Below are the code and all the weights of a small trained network. Each question names an input and a target symbol and asks about switching units off, where a switched-off unit gives its printed mean instead of its output.

import numpy as np


def w(rows, s, z=0):
    codes = np.array(rows[::2]) - 128.0
    scale = np.full(codes.shape[1], s)
    scale[-1] = z or s
    return codes * scale


def norm(h):
    return h / np.sqrt((h * h).mean(-1, keepdims=True) + 1e-5)


def f(y):
    return np.maximum(y, 0)


def softmax(a):
    e = np.exp(a - a.max(-1, keepdims=True))
    return e / e.sum(-1, keepdims=True)


def log_softmax(a):
    a = a - a.max(-1, keepdims=True)
    return a - np.log(np.exp(a).sum(-1, keepdims=True))


def net(x, mask):
    ids = ['ΞΨΩβμφ'.index(c) for c in x.split()]
    T = len(ids)
    res = E[ids] + P[:T]
    r = norm(res)
    for j in range(2):
        rows = slice(2 * j, 2 * j + 2)
        q, k, v = (r @ M[0][rows].T for M in (Q, K, V))
        z = softmax(np.where(np.tri(T) > 0, q @ k.T / 2**0.5, -1e9)) @ v
        o = O[0][rows]
        res = res + np.where(mask[j], z, o[:, -1]) @ o[:, :-1]
    y = f(norm(res) @ A[0][:, :-1].T + A[0][:, -1])
    res = res + np.where(mask[2:6], y, B[0][:, -1]) @ B[0][:, :-1]
    return log_softmax(norm(res)[-1] @ U[:, :-1].T + U[:, -1])


Q, K, V, O, A, B = {}, {}, {}, {}, {}, {}
E = w([
[95,233,155,124,77,211],'Ξ',
[193,1,150,206,162,186],'Ψ',
[85,159,105,221,99,172],'Ω',
[70,127,72,131,53,180],'β',
[29,142,158,147,87,70],'μ',
[34,209,42,104,177,192],'φ',
],0.008)
P = w([
[2,86,169,82,169,205],'0',
[32,86,172,106,138,172],'1',
[133,105,149,130,85,119],'2',
[160,115,126,155,78,101],'3',
[178,134,113,181,78,89],'4',
[187,145,101,206,80,87],'5',
[184,156,93,225,82,81],'6',
],0.0047)
Q[0] = w([
[186,80,116,111,196,131],'H0',
[2,168,138,174,33,204],'H0',
[141,197,118,100,149,51],'H1',
[147,157,180,155,113,65],'H1',
],0.007)
K[0] = w([
[66,188,172,145,91,118],'H0',
[190,98,114,95,254,127],'H0',
[147,147,95,152,117,87],'H1',
[138,145,68,117,162,160],'H1',
],0.0084)
V[0] = w([
[181,29,150,144,172,153],'H0',
[69,177,39,116,108,142],'H0',
[30,156,93,84,144,107],'H1',
[145,210,86,117,3,114],'H1',
],0.0057)
O[0] = w([
[190,3,134,143,110,149,233],'H0',
[180,173,67,96,152,120,183],'H0',
[106,87,118,35,192,96,253],'H1',
[89,59,162,100,61,179,68],'H1',
],0.006,0.0021)
A[0] = w([
[165,158,166,203,107,123,131],'N0',
[36,192,72,62,175,132,178],'N1',
[121,3,144,203,239,205,254],'N2',
[146,23,153,98,96,169,86],'N3',
],0.005,0.0012)
B[0] = w([
[147,184,167,76,58,63,169],'N0',
[255,83,164,199,71,80,209],'N1',
[59,131,139,65,127,140,254],'N2',
[124,95,125,141,208,173,176],'N3',
],0.0063,0.0068)
U = w([
[90,83,187,109,210,180,253],'Ξ',
[158,74,89,81,62,129,44],'Ψ',
[170,138,136,254,156,127,43],'Ω',
[117,191,61,103,209,119,242],'β',
[92,153,171,114,145,17,85],'μ',
[124,232,195,76,105,171,41],'φ',
],0.0096,0.0029)

Each question gives the input, a string of symbols that net reads in full, and the target symbol t.
The units are the heads (2 rows each of Q, K, V and O) and the neurons (one row each of A and B). Each row of codes is followed by its name. A weight is (code - 128) times the scale printed after its matrix; where a second scale follows, it is the last column's (O, A, B and U).
mask holds one flag per unit, heads first, then neurons. A switched-off unit (its flag False) gives its mean, the last column of its rows in O or B, instead of its output. The means were averaged over made-up inputs and are rounded, as every weight is.
A unit's drop is (log p(t) with every unit on - log p(t) with that unit switched off) / (log p(t) with every unit on - log p(t) with every unit switched off).
The circuit of an input: a set's keep is (log p(t) with only the set's units on - log p(t) with every unit switched off) / (log p(t) with every unit on - log p(t) with every unit switched off). Starting from all 6 units, units are removed one at a time, each time the one whose removal leaves the highest keep (on an exact tie, the one counted first), for as long as the keep stays at least 0.8.
circuit, biggest first: the units of the circuit, biggest drop first
top k neurons: the k neurons with the biggest drops, biggest first
heads that matter: for each layer, one digit per head in row order, 1 if its drop is at least 0.15 and else 0, layers parted by /
drop of u: that unit's drop, to one decimal
input Ω Ξ β μ β Ψ φ, target Ξ: circuit, biggest first	(H0; H1)
input Ξ Ξ μ Ψ φ μ φ, target Ψ: circuit, biggest first	(H1; N1)
input Ω β Ω Ω φ Ψ, target Ξ: circuit, biggest first	(N1; N2)
input μ Ψ Ω φ Ω Ψ μ, target Ξ: top 2 neurons	(N1; N3)
input Ψ φ β φ Ξ Ψ, target β: circuit, biggest first	(H0; N1)
input Ψ φ β μ φ, target Ψ: heads that matter	10
input Ψ μ Ξ Ψ, target μ: heads that matter	11
input β Ψ Ξ Ψ, target φ: heads that matter	11
input μ β Ψ μ Ψ Ξ β, target Ξ: heads that matter	10
input Ω Ψ Ξ, target Ξ: top 2 neurons	(N3; N1)
input Ψ Ξ Ψ, target φ: top 2 neurons	(N0; N2)
input φ Ψ φ Ω μ Ω, target Ψ: top 2 neurons	(N0; N2)
input μ β μ Ω Ψ, target Ξ: heads that matter	00
input Ω φ φ φ Ψ Ξ Ω, target Ψ: top neuron	(N0)
input Ξ Ψ β, target Ξ: top 2 neurons	(N3; N1)
input Ξ Ψ Ξ Ψ φ Ξ, target Ξ: drop of H0	1.0
input Ψ Ξ μ Ω, target Ξ: drop of N3	0.1
input μ Ψ Ω μ φ, target Ξ: drop of H1	0.1
